Below are the code and all the weights of a small trained network. Each question names an input and a class and asks about switching units off, where a switched-off unit gives its printed mean instead of its output.

import numpy as np


def w(rows, s, z=0):
    codes = np.array(rows[::2]) - 128.0
    scale = np.full(codes.shape[1], s)
    scale[-1] = z or s
    return codes * scale


def f(y):
    return np.maximum(y, 0)


def log_softmax(a):
    a = a - a.max(-1, keepdims=True)
    return a - np.log(np.exp(a).sum(-1, keepdims=True))


def net(x, mask):
    res = np.array(x, float).reshape(1, 3) / 4 @ E
    y = f(res @ A[0][:, :-1].T + A[0][:, -1])
    res = res + np.where(mask, y, B[0][:, -1]) @ B[0][:, :-1]
    return log_softmax(res[-1] @ U[:, :-1].T + U[:, -1])


A, B = {}, {}
E = w([
[185,204,189,165,29,201,93,171,140,204,74],'x0',
[93,47,190,162,188,254,105,105,180,151,95],'x1',
[84,22,90,203,98,141,200,199,69,175,94],'x2',
],0.0084)
A[0] = w([
[76,104,105,155,173,83,175,95,154,72,166,132],'neuron 0',
[190,151,161,131,12,165,102,188,147,225,80,184],'neuron 1',
[178,141,175,152,118,113,103,204,155,194,79,154],'neuron 2',
[215,146,179,155,37,175,110,167,145,167,75,177],'neuron 3',
[102,60,187,166,198,215,121,97,176,136,102,94],'neuron 4',
[77,85,99,193,135,133,210,188,58,163,82,79],'neuron 5',
[86,82,49,66,210,103,168,82,166,65,135,180],'neuron 6',
[74,53,84,221,117,86,172,206,92,202,69,92],'neuron 7',
[88,58,68,179,104,127,184,154,58,185,80,85],'neuron 8',
[189,194,165,63,167,100,3,2,244,89,170,115],'neuron 9',
[80,66,144,151,191,214,95,86,200,128,85,87],'neuron 10',
[111,85,192,156,190,196,111,94,150,162,83,72],'neuron 11',
[59,78,125,73,225,83,177,95,95,110,183,168],'neuron 12',
[107,55,75,110,224,119,147,124,139,83,206,177],'neuron 13',
[170,152,129,115,65,63,164,136,72,117,184,8],'neuron 14',
[115,71,78,185,73,144,191,173,115,113,110,72],'neuron 15',
[219,167,61,158,43,69,171,150,63,40,174,57],'neuron 16',
[144,174,58,85,70,87,132,199,37,111,157,23],'neuron 17',
[212,189,185,122,59,181,110,196,156,145,103,217],'neuron 18',
[58,88,213,196,157,211,89,92,163,67,87,97],'neuron 19',
],0.0054,0.0011)
B[0] = w([
[92,105,55,170,106,48,29,135,184,140,107,184],'neuron 0',
[110,123,82,190,80,73,49,107,106,176,78,222],'neuron 1',
[144,143,58,143,139,111,59,136,172,173,70,181],'neuron 2',
[122,126,111,192,134,90,99,122,200,181,77,213],'neuron 3',
[103,199,106,64,98,119,157,228,141,164,197,211],'neuron 4',
[167,83,200,81,169,198,121,70,28,106,100,197],'neuron 5',
[140,53,106,213,115,73,73,123,189,139,59,210],'neuron 6',
[172,122,185,99,187,218,184,47,97,63,86,209],'neuron 7',
[203,60,189,111,165,213,160,54,132,71,110,198],'neuron 8',
[225,55,242,97,238,241,195,67,79,3,69,254],'neuron 9',
[86,207,128,72,69,112,141,202,129,110,207,208],'neuron 10',
[93,143,87,98,87,133,183,191,157,157,189,197],'neuron 11',
[114,73,74,214,105,57,57,114,177,155,59,208],'neuron 12',
[100,91,84,197,92,96,55,134,154,202,115,205],'neuron 13',
[82,167,132,70,67,84,180,139,100,131,214,176],'neuron 14',
[180,99,156,94,162,159,161,100,64,86,124,179],'neuron 15',
[110,163,84,99,71,138,208,208,136,113,215,200],'neuron 16',
[103,216,112,49,106,113,182,175,119,158,192,187],'neuron 17',
[122,71,80,220,106,81,113,61,192,123,100,215],'neuron 18',
[90,204,150,88,72,74,185,190,96,169,240,206],'neuron 19',
],0.0056,0.0094)
U = w([
[108,105,78,246,121,86,30,99,153,158,60,254],'0',
[206,105,189,79,201,207,159,38,98,48,88,106],'1',
[67,179,103,49,97,116,171,223,124,140,223,33],'2',
],0.011,0.00099)

Each question gives the input, the list of numbers given to net, and the class t.
The units are the neurons (one row each of A and B). Each row of codes is followed by its name. A weight is (code - 128) times the scale printed after its matrix; where a second scale follows, it is the last column's (A, B and U).
mask holds one flag per neuron, in row order. A switched-off neuron (its flag False) gives its mean, the last column of its row in B, instead of its output. The means were averaged over made-up inputs and are rounded, as every weight is.
A unit's drop is (log p(t) with every unit on - log p(t) with that unit switched off) / (log p(t) with every unit on - log p(t) with every unit switched off).
The circuit of an input: a set's keep is (log p(t) with only the set's units on - log p(t) with every unit switched off) / (log p(t) with every unit on - log p(t) with every unit switched off). Starting from the 12 units with the biggest drops (on a tie, the unit counted first), units are removed one at a time, each time the one whose removal leaves the highest keep (on an exact tie, the one counted first), for as long as the keep stays at least 0.8.
circuit, biggest first: the units of the circuit, biggest drop first
top k neurons: the k neurons with the biggest drops, biggest first
drop when u is switched off: that unit's drop, to one decimal
input [-7,-6,-5], class 0: circuit, biggest first => [neuron 6]
input [-6,-5,7], class 1: top 4 neurons => [neuron 7; neuron 8; neuron 5; neuron 15]
input [-8,-5,-8], class 0: top 4 neurons => [neuron 12; neuron 6; neuron 13; neuron 0]
input [-8,-6,7], class 0: top 4 neurons => [neuron 12; neuron 9; neuron 13; neuron 0]
input [-7,7,-6], class 0: top 2 neurons => [neuron 6; neuron 12]
input [3,7,7], class 1: top 2 neurons => [neuron 7; neuron 8]
input [5,6,8], class 1: top 3 neurons => [neuron 7; neuron 8; neuron 5]
input [-6,2,-6], class 0: top 3 neurons => [neuron 12; neuron 6; neuron 13]
input [-4,5,5], class 1: top 4 neurons => [neuron 7; neuron 8; neuron 5; neuron 16]
input [6,7,2], class 2: top 3 neurons => [neuron 19; neuron 4; neuron 10]
input [6,-4,-7], class 1: top 3 neurons => [neuron 9; neuron 12; neuron 13]
input [4,8,5], class 2: drop when neuron 4 is switched off => 0.0
input [-3,4,-3], class 2: drop when neuron 10 is switched off => 0.2
input [2,3,2], class 2: top neuron => [neuron 9]
input [-7,4,-6], class 0: drop when neuron 12 is switched off => 0.2
input [-5,8,-6], class 2: drop when neuron 4 is switched off => 0.1
